Below are the code and all the weights of a small trained network. Each question names an input and a target symbol and asks about switching units off, where a switched-off unit gives its printed mean instead of its output.

import numpy as np


def w(rows, s, z=0):
    codes = np.array(rows[::2]) - 128.0
    scale = np.full(codes.shape[1], s)
    scale[-1] = z or s
    return codes * scale


def f(y):
    return y / 2 * (1 + np.tanh(0.7978845608 * (y + 0.044715 * y**3)))


def softmax(a):
    e = np.exp(a - a.max(-1, keepdims=True))
    return e / e.sum(-1, keepdims=True)


def log_softmax(a):
    a = a - a.max(-1, keepdims=True)
    return a - np.log(np.exp(a).sum(-1, keepdims=True))


def net(x, mask):
    ids = ['θλμπτψ'.index(c) for c in x.split()]
    T = len(ids)
    res = E[ids] + P[:T]
    r = res
    for j in range(2):
        rows = slice(4 * j, 4 * j + 4)
        q, k, v = (r @ M[0][rows].T for M in (Q, K, V))
        z = softmax(np.where(np.tri(T) > 0, q @ k.T / 4**0.5, -1e9)) @ v
        o = O[0][rows]
        res = res + np.where(mask[j], z, o[:, -1]) @ o[:, :-1]
    y = f(res @ A[0][:, :-1].T + A[0][:, -1])
    res = res + np.where(mask[2:6], y, B[0][:, -1]) @ B[0][:, :-1]
    return log_softmax(res[-1] @ U[:, :-1].T + U[:, -1])


Q, K, V, O, A, B = {}, {}, {}, {}, {}, {}
E = w([
[170,178,148,194,17,122,219],'θ',
[254,70,43,194,133,64,136],'λ',
[1,72,127,87,124,6,110],'μ',
[106,230,208,127,142,44,7],'π',
[106,157,161,17,21,150,41],'τ',
[32,69,11,78,39,146,108],'ψ',
],0.0074)
P = w([
[81,106,157,169,186,171,162],'0',
[114,159,125,83,95,91,88],'1',
[129,157,101,94,66,80,96],'2',
[138,148,69,111,32,82,102],'3',
[143,138,64,122,11,69,123],'4',
[171,139,52,136,12,70,143],'5',
[190,132,59,164,2,74,143],'6',
],0.0068)
Q[0] = w([
[48,146,161,76,132,160,111],'H0',
[160,144,121,193,88,100,181],'H0',
[89,144,94,107,2,17,93],'H0',
[92,111,93,47,51,38,37],'H0',
[144,158,69,163,53,71,114],'H1',
[104,89,210,105,239,193,150],'H1',
[142,144,102,193,89,55,131],'H1',
[132,153,94,147,59,69,114],'H1',
],0.0093)
K[0] = w([
[129,185,143,54,21,112,116],'H0',
[108,118,149,228,178,151,194],'H0',
[203,137,98,253,112,126,224],'H0',
[249,125,60,215,80,86,204],'H0',
[60,119,176,171,225,228,158],'H1',
[166,129,80,105,35,45,116],'H1',
[54,84,122,161,177,235,185],'H1',
[99,114,163,179,213,223,159],'H1',
],0.007)
V[0] = w([
[48,163,95,48,77,133,64],'H0',
[85,197,194,123,73,162,171],'H0',
[155,103,90,143,203,113,114],'H0',
[90,113,106,94,146,119,70],'H0',
[184,157,96,211,97,137,162],'H1',
[68,51,56,118,38,185,205],'H1',
[157,194,110,73,60,218,87],'H1',
[141,231,254,149,188,82,123],'H1',
],0.0084)
O[0] = w([
[122,83,199,170,227,200,162,89],'H0',
[14,197,190,150,96,170,239,158],'H0',
[162,93,93,126,120,71,47,63],'H0',
[162,67,172,150,184,114,126,43],'H0',
[124,212,16,205,106,99,62,129],'H1',
[115,183,77,22,131,229,139,252],'H1',
[123,90,189,213,3,254,69,50],'H1',
[97,126,194,226,89,18,192,85],'H1',
],0.0063,0.0035)
A[0] = w([
[158,71,159,149,66,190,131,210],'N0',
[143,187,67,6,147,253,65,146],'N1',
[88,150,238,129,128,198,151,5],'N2',
[136,3,151,75,143,104,54,222],'N3',
],0.0057,0.0021)
B[0] = w([
[127,113,142,125,93,217,65,140],'N0',
[138,139,105,254,194,127,159,254],'N1',
[150,70,152,102,63,112,44,139],'N2',
[232,42,142,87,234,144,131,157],'N3',
],0.0066,0.0083)
U = w([
[55,210,111,128,81,121,153,250],'θ',
[175,110,70,120,138,72,35,118],'λ',
[141,121,160,1,192,98,226,67],'μ',
[109,102,191,233,162,79,120,31],'π',
[146,66,187,84,76,183,62,99],'τ',
[132,113,123,191,208,183,154,101],'ψ',
],0.0055,0.0023)

Each question gives the input, a string of symbols that net reads in full, and the target symbol t.
The units are the heads (4 rows each of Q, K, V and O) and the neurons (one row each of A and B). Each row of codes is followed by its name. A weight is (code - 128) times the scale printed after its matrix; where a second scale follows, it is the last column's (O, A, B and U).
mask holds one flag per unit, heads first, then neurons. A switched-off unit (its flag False) gives its mean, the last column of its rows in O or B, instead of its output. The means were averaged over made-up inputs and are rounded, as every weight is.
A unit's drop is (log p(t) with every unit on - log p(t) with that unit switched off) / (log p(t) with every unit on - log p(t) with every unit switched off).
The circuit of an input: a set's keep is (log p(t) with only the set's units on - log p(t) with every unit switched off) / (log p(t) with every unit on - log p(t) with every unit switched off). Starting from all 6 units, units are removed one at a time, each time the one whose removal leaves the highest keep (on an exact tie, the one counted first), for as long as the keep stays at least 0.8.
units of the circuit, in order: the units of the circuit, biggest drop first
k most important neurons: the k neurons with the biggest drops, biggest first
which heads matter: for each layer, one digit per head in row order, 1 if its drop is at least 0.15 and else 0, layers parted by /
drop when u is switched off: that unit's drop, to one decimal
input τ τ μ, target τ: units of the circuit, in order : [H1; N1; H0; N2]
input τ θ τ, target τ: which heads matter : 01
input μ θ λ λ μ, target μ: 2 most important neurons : [N3; N1]
input μ μ λ ψ θ τ, target μ: units of the circuit, in order : [H1]
input ψ θ θ θ θ ψ ψ, target ψ: units of the circuit, in order : [H1; N1]
input μ θ θ, target μ: which heads matter : 01
input π θ θ θ λ τ ψ, target π: which heads matter : 01
input ψ π ψ θ, target ψ: which heads matter : 01
input τ λ τ ψ λ μ, target τ: units of the circuit, in order : [H1; N1]
input λ τ π, target λ: which heads matter : 10
input τ τ μ θ θ ψ ψ, target τ: 3 most important neurons : [N0; N1; N2]
input ψ τ θ λ θ θ π, target ψ: drop when N1 is switched off : 1.2
input π π ψ ψ π λ, target π: drop when N2 is switched off : 0.0
input τ λ θ θ θ τ ψ, target τ: drop when H1 is switched off : 1.4
input π λ τ μ π, target π: units of the circuit, in order : [H1]
